[[101 136 141 110 138 153 141]
 [114 137 150 146 115 116 112]] | 137

[[138 113 112 129 147 129]
 [128 103 136 122 142 122]] | 103

[[129 135 149 138 116 124]
 [108 130 140 136 125 117]] | 130

[[128 142 135 106]
 [127 140 117 119]] | 140

[[106 131 124 147 141 142]
 [120 130 145 123 106 126]] | 130

[[135 140 143 141 134 128 127]
 [139 134 116 123 137 126 105]] | 134
---
[121, 130, 146, 130, 132, 125, 99] → 121, 99
[[150, 106, 149, 124, 130, 128, 131], [118, 126, 144, 129, 134, 148, 149], [111, 107, 154, 121, 138, 146, 142]] → 150, 142
[[140, 101, 101, 102, 101], [139, 128, 128, 127, 128], [105, 137, 137, 138, 137]] → 140, 137
[[135, 121, 121, 121, 111, 113, 122], [110, 146, 150, 149, 151, 144, 150]] → 135, 150
[107, 150, 105, 145] → 107, 145
[119, 99, 130, 128, 118, 121, 104] → 119, 104
---
[[124, 150, 101, 136], [116, 137, 128, 139], [132, 130, 122, 126]]	126
[[106, 143, 117, 103, 141, 130], [108, 123, 123, 128, 148, 143], [123, 133, 128, 123, 128, 130]]	130
[[121, 128, 126, 124, 149, 124], [126, 127, 121, 123, 129, 127], [133, 128, 133, 127, 139, 133]]	133
[[129, 125, 135, 128, 124, 121], [128, 127, 124, 132, 137, 135], [131, 156, 135, 106, 125, 114]]	114
[[149, 121, 146, 102, 108], [138, 156, 145, 121, 111], [146, 110, 145, 155, 157]]	157
[[130, 130, 150, 127, 130, 131], [127, 133, 116, 132, 124, 129], [138, 120, 132, 129, 126, 125]]	125
[[137, 157, 126, 128, 138, 135], [156, 136, 128, 120, 156, 111], [143, 156, 129, 128, 144, 129]]	129
[[111, 147, 113, 146, 149], [107, 117, 146, 122, 135], [113, 136, 144, 140, 143]]	143
---
[153 126 128 132 133 146] => 133

[[154 153 102 113 102 107]
 [143 103 105 153 106 151]
 [153 150 100 130 100 116]] => 102

[[118 105 135 122 135 142]
 [118 134 140 117 128 131]
 [114 130 137 131 139 126]] => 135

[145 109 150 138 142 148] => 142

[137 131 104 124 128 111] => 128

[[152 146 100 128 129 104]
 [139 124 121 104 103 112]] => 129

[[145 122 107 122 119 140]
 [141 128 116 129 126 139]
 [127 139 138 139 140 131]] => 119
---
[[145 143 145 151]
 [157 140 150 156]
 [141 149 153 153]] value 151

[[154 151 109 138]
 [106 151 127 132]
 [127 138 117 153]] value 138

[[100 153 144 120]
 [149 116 125 149]
 [127 141 149 144]] value 120

[[125 134 130 123]
 [129 157 119 127]
 [119 128 119 143]] value 123

[[151 128 153 137]
 [136 110 134 110]
 [144 124 145 129]] value 137

[[128 112 133 132]
 [128 108 119 130]
 [116 113 102 128]] value 132

[[120 138 139 118]
 [152 103 109 141]
 [106 150 145 117]] value 118
---
[[140 123 108 114 145 146 124 124 106]
 [123 131 134 131 123 121 130 127 133]
 [131 128 108 108 152 145 115 126 109]
 [121 130 138 137 122 122 133 131 134]
 [124 130 134 135 117 119 133 131 133]
 [122 130 137 135 122 121 133 129 137]] >> 131

[[112 131 121 122 143 123 105 144 139 125]
 [120 133 127 131 118 136 126 127 125 111]
 [141 130 118 123 133 132 135 112 149 123]
 [134 129 134 126 124 131 133 130 129 119]
 [133 132 139 128 139 130 149 120 143 105]
 [141 129 138 139 107 118 142 130 142 126]
 [134 134 126 126 126 148 134 114 130 121]
 [140 129 129 132 134 122 116 128 133 120]
 [132 119 124 126 115 124 141 133 138 122]
 [147 133 140 137 118 133 119 141 149 135]
 [146 128 137 131 109 118 130 123 140 138]
 [138 137 143 134 108 155 132 129 130 105]] >> 141

[[143 132 122 124 144 126 140 136 124 124 122 125 125 140 137]
 [144 139 134 131 138 128 140 132 116 126 127 123 131 133 132]
 [137 144 133 138 128 123 132 128 117 121 119 127 127 131 122]
 [140 132 119 125 146 133 140 136 127 124 118 128 126 141 138]
 [129 137 118 126 126 132 141 122 129 112 120 133 122 118 127]
 [139 136 121 126 140 136 141 133 128 121 118 129 125 135 137]
 [136 144 123 119 130 127 141 126 123 116 123 132 119 129 129]
 [149 134 131 123 141 115 136 133 117 130 132 119 128 133 133]
 [134 142 125 122 127 131 137 128 128 116 123 135 120 129 132]
 [136 130 127 129 144 129 144 133 123 128 128 126 133 127 128]] >> 137

[[122 139 120 130 139 136 141 141 136]
 [127 133 134 116 135 127 126 126 145]
 [130 140 126 142 135 137 128 128 129]
 [138 101 126 127 128 133 126 126 135]
 [121 111 120 113 117 130 111 111 118]
 [133 107 128 125 120 123 127 127 124]
 [135 133 141 126 132 126 118 118 141]
 [135 138 137 137 131 131 116 116 131]
 [125 110 119 117 125 142 105 105 128]
 [135 106 123 126 131 143 113 113 136]
 [128 127 128 121 137 131 135 135 144]] >> 130

[[117 135 142 129 133 114 131]
 [119 136 140 129 136 114 131]
 [119 122 140 126 105 123 128]
 [126 125 131 127 120 128 128]
 [128 123 128 127 118 131 127]] >> 119

[[128 127 127 119 141 132 110 115]
 [134 130 133 117 134 133 105 131]
 [119 124 120 136 130 123 145 112]
 [136 132 136 120 125 133 112 145]
 [133 130 133 117 136 133 105 129]
 [133 131 133 132 114 127 136 149]
 [136 132 136 118 129 133 109 140]
 [127 127 126 120 141 131 111 113]
 [124 125 123 124 142 130 118 107]
 [129 128 128 118 140 132 108 118]
 [128 129 129 137 115 124 147 141]] >> 119

[[128 125 132 130 126 124 132 129 131 127 128 133]
 [133 126 134 148 129 129 131 148 129 128 121 127]
 [127 125 132 142 147 114 136 135 131 129 133 132]
 [126 133 117 119 114 147 121 122 117 129 127 124]
 [133 120 133 131 133 119 135 129 135 123 133 134]
 [135 127 135 147 129 130 130 151 130 128 117 122]
 [135 119 133 128 129 121 131 127 138 122 133 132]
 [120 140 128 130 128 132 121 133 121 136 119 120]
 [124 114 123 127 140 113 139 110 132 123 153 149]
 [123 119 127 129 128 117 136 118 130 126 141 146]] >> 127

[[129 139 133 141 119 140 120 134 119 122 138 132 121 124]
 [129 121 125 118 147 119 147 126 145 144 122 129 136 139]
 [135 123 132 126 138 127 137 123 137 134 123 124 137 130]
 [121 147 128 143 115 140 118 142 115 122 147 140 111 127]
 [134 135 136 141 120 140 119 128 121 120 134 127 126 121]
 [127 139 131 139 121 137 122 135 121 124 138 133 120 126]
 [122 126 119 116 149 116 150 133 144 148 127 136 129 144]
 [128 138 131 139 121 137 123 134 122 124 138 133 121 126]
 [125 139 129 137 123 135 125 137 122 127 139 135 119 129]
 [147 127 147 145 117 146 113 116 121 112 125 114 139 111]
 [128 127 127 124 139 124 140 129 137 138 128 131 130 135]] >> 135

[[119 127 121 126 130 123 117 132 121 126 119 120 128 120 125 129]
 [126 126 118 119 123 128 128 127 125 123 122 125 128 129 122 127]
 [126 132 122 134 126 132 121 130 128 130 134 124 129 122 138 120]
 [128 137 144 153 139 130 117 135 133 141 143 129 129 117 151 125]
 [121 126  99 113 113 132 123 126 122 119 121 116 128 125 123 116]
 [135 128 139 132 130 130 137 126 133 131 134 136 128 135 130 131]
 [129 125 138 127 135 122 131 128 127 128 122 132 127 131 120 139]] >> 126
---
[[140 114 120 125 105 116]
 [130 104 114 138 138 140]
 [136 116 128 117 105 119]] out 140

[[114 155 116 154 123]
 [117 146 114 153 152]] out 123

[[137 137 126 126 137]
 [106 118 135 101 127]] out 137

[[129 126 131 130 131]
 [127 128 151 128 145]
 [130 127 136 126 137]] out 145

[[123 135 122 130 144 143]
 [139 124 150 129 138 127]] out 143

[[119 141 127 111 131 146 148]
 [152 111 150 137 107 125 150]
 [141 142 127 125 150 119 143]] out 150
---
array([[155, 116, 113, 114, 142],
       [140, 120, 116, 113, 139],
       [116, 123, 119, 117, 124]]) ==> 155, 142

array([[131, 129, 133, 127, 138, 137, 117],
       [113, 134, 133, 139, 124, 110, 150],
       [129, 118, 127, 133, 135, 136, 121]]) ==> 150, 139

array([135, 139, 108, 150, 133, 131, 130]) ==> 150, 139

array([[148, 136, 155, 150,  98, 131],
       [116, 133, 134, 113, 123, 130]]) ==> 155, 150

array([139, 127, 112, 125, 124,  99]) ==> 139, 127

array([153, 128, 132, 119]) ==> 153, 132

array([[131, 135, 101, 132, 127, 116],
       [142, 144, 116, 148, 128, 130]]) ==> 148, 144

array([140, 124, 101, 135]) ==> 140, 135
---
[[128 128 130 108]
 [128 128 130 106]] yields 108

[[129 128 139 136 138 142 133]
 [154 142 103 115 132 104 134]] yields 133

[[104 122 147 141 132 146  99]
 [111 121 143 144 131 146 105]] yields 99

[[116 132 106 139 115]
 [143 102 125 103 145]] yields 115

[[131 130 127 116 150 129]
 [145 103 139 144 140 130]] yields 129

[[142 140 116 115 116 152]
 [124 130 107 129 125 110]] yields 152
---
[130 112 154 119 109]
119
[133 127 129 139 106]
129
[151 125 124 126 127]
126
[144 121 117 123 103]
121
[150 106 121 137 102]
121
[101  98 132 127 158]
127
[118 144 150 132 122]
132
[155 117 119 147 112]
119
[142 130 129 140 107]
130
[139 135 150 123 104]
135
---
[[127 124 128 129 127 130]
 [129 105 141 125 122 135]
 [129 126 129 128 128 129]] yields 129

[[114 109 142 112 120 137 153]
 [134 131 119 105 111 126 107]
 [128 154 110 136 105 147 118]] yields 110

[[115 112 139 104 115 152 117]
 [128 118 134 123 129 133 121]
 [117 114 140 103 114 153 119]] yields 140

[[134 149 107 112 149]
 [120 114 132 130 115]
 [120 114 131 129 115]] yields 131

[[139 104 146 131 148]
 [148 146 115 114 127]
 [148 132 121 145 126]] yields 121

[[153 110 113 105 108 127]
 [119 154 111 103 149 149]
 [119 114 155 157 126 105]] yields 155

[[152 112 136 135 116]
 [146 112 113 140 120]
 [112 137 128 121 140]] yields 128

[[112 152 152 108 148]
 [116 145 147 112 143]
 [137 116 114 142 117]] yields 114

[[134 124 134 134 124 137]
 [143 116 144 144 116 150]
 [130 120 129 134 126 133]] yields 129
